Below is a small trained network, with its code and all its weights. Each question gives an input and a class and asks what happens when units are switched off, that is, made to give their printed mean instead of their output.

import numpy as np


def w(rows, s, z=0):
    codes = np.array(rows[::2]) - 128.0
    scale = np.full(codes.shape[1], s)
    scale[-1] = z or s
    return codes * scale


def norm(h):
    return h / np.sqrt((h * h).mean(-1, keepdims=True) + 1e-5)


def f(y):
    return y / 2 * (1 + np.tanh(0.7978845608 * (y + 0.044715 * y**3)))


def log_softmax(a):
    a = a - a.max(-1, keepdims=True)
    return a - np.log(np.exp(a).sum(-1, keepdims=True))


def net(x, mask):
    res = np.array(x, float).reshape(1, 7) / 4 @ E
    u = 0
    for l in range(3):
        y = f(norm(res) @ A[l][:, :-1].T + A[l][:, -1])
        res = res + np.where(mask[u : u + 6], y, B[l][:, -1]) @ B[l][:, :-1]
        u += 6
    return log_softmax(norm(res)[-1] @ U[:, :-1].T + U[:, -1])


A, B = {}, {}
E = w([
[178,213,133],'x0',
[172,137,137],'x1',
[197,127,126],'x2',
[45,189,102],'x3',
[185,182,196],'x4',
[131,100,126],'x5',
[102,149,254],'x6',
],0.006)
A[0] = w([
[110,114,124,149],'0.n1',
[183,230,123,184],'0.n2',
[84,251,92,1],'0.n3',
[174,120,79,160],'0.n4',
[108,171,103,106],'0.n5',
[189,172,147,120],'0.n6',
],0.013,0.0022)
B[0] = w([
[58,54,85,143],'0.n1',
[146,91,217,252],'0.n2',
[2,187,160,211],'0.n3',
[131,194,75,211],'0.n4',
[97,219,110,147],'0.n5',
[205,32,174,198],'0.n6',
],0.0044)
A[1] = w([
[77,62,168,127],'1.n1',
[1,21,95,57],'1.n2',
[147,56,33,250],'1.n3',
[93,140,200,5],'1.n4',
[59,163,37,47],'1.n5',
[144,59,22,180],'1.n6',
],0.0068,0.0014)
B[1] = w([
[61,63,218,176],'1.n1',
[147,3,221,246],'1.n2',
[252,158,78,254],'1.n3',
[100,124,145,146],'1.n4',
[22,161,121,185],'1.n5',
[107,177,58,244],'1.n6',
],0.0051,0.003)
A[2] = w([
[52,88,185,143],'2.n1',
[75,39,59,43],'2.n2',
[150,170,26,100],'2.n3',
[61,192,119,144],'2.n4',
[116,115,107,6],'2.n5',
[214,248,189,205],'2.n6',
],0.011,0.0014)
B[2] = w([
[126,70,83,234],'2.n1',
[220,1,107,209],'2.n2',
[56,201,84,219],'2.n3',
[41,163,140,177],'2.n4',
[117,101,150,118],'2.n5',
[253,84,160,255],'2.n6',
],0.0062,0.0045)
U = w([
[83,74,8,145],'0',
[139,170,135,6],'1',
[126,169,87,113],'2',
[232,50,217,168],'3',
[24,100,183,145],'4',
[193,172,63,112],'5',
[137,163,132,29],'6',
[60,189,161,148],'7',
],0.015,0.019)

Each question gives the input, the list of numbers given to net, and the class t.
The units are the neurons (one row each of A and B). Each row of codes is followed by its name. A weight is (code - 128) times the scale printed after its matrix; where a second scale follows, it is the last column's (A, B and U).
mask holds one flag per neuron, layer by layer. A switched-off neuron (its flag False) gives its mean, the last column of its row in B, instead of its output. The means were averaged over made-up inputs and are rounded, as every weight is.
A unit's drop is (log p(t) with every unit on - log p(t) with that unit switched off) / (log p(t) with every unit on - log p(t) with every unit switched off).
The circuit of an input: a set's keep is (log p(t) with only the set's units on - log p(t) with every unit switched off) / (log p(t) with every unit on - log p(t) with every unit switched off). Starting from the 12 units with the biggest drops (on a tie, the unit counted first), units are removed one at a time, each time the one whose removal leaves the highest keep (on an exact tie, the one counted first), for as long as the keep stays at least 0.8.
circuit, biggest first: the units of the circuit, biggest drop first
k most important neurons: the k neurons with the biggest drops, biggest first
k most important neurons of layer l: the k neurons of layer l with the biggest drops, biggest first
drop when u is switched off: that unit's drop, to one decimal
input [4,-4,1,3,2,-4,-2], class 7: circuit, biggest first	0.n3
input [1,-8,5,-1,1,-1,-2], class 2: 3 most important neurons	2.n3; 0.n4; 1.n2
input [-7,3,3,1,-8,-8,4], class 3: 3 most important neurons of layer 2	2.n2; 2.n3; 2.n4
input [7,2,1,4,4,2,-2], class 3: 2 most important neurons of layer 0	0.n2; 0.n6
input [5,5,-4,4,6,2,-4], class 3: 3 most important neurons	2.n6; 0.n2; 0.n6
input [2,8,-2,8,8,8,-4], class 3: 2 most important neurons	0.n2; 2.n6
input [6,-6,5,1,6,-7,-6], class 3: 2 most important neurons	0.n2; 2.n6
input [2,2,-6,1,0,-7,-1], class 4: drop when 0.n3 is switched off	0.2
input [-7,0,-6,1,-4,-2,1], class 3: drop when 2.n2 is switched off	0.3
input [3,-8,-1,-8,-2,-2,-3], class 2: drop when 2.n3 is switched off	0.1
input [-6,-3,-8,0,3,3,-1], class 3: 2 most important neurons of layer 2	2.n2; 2.n3
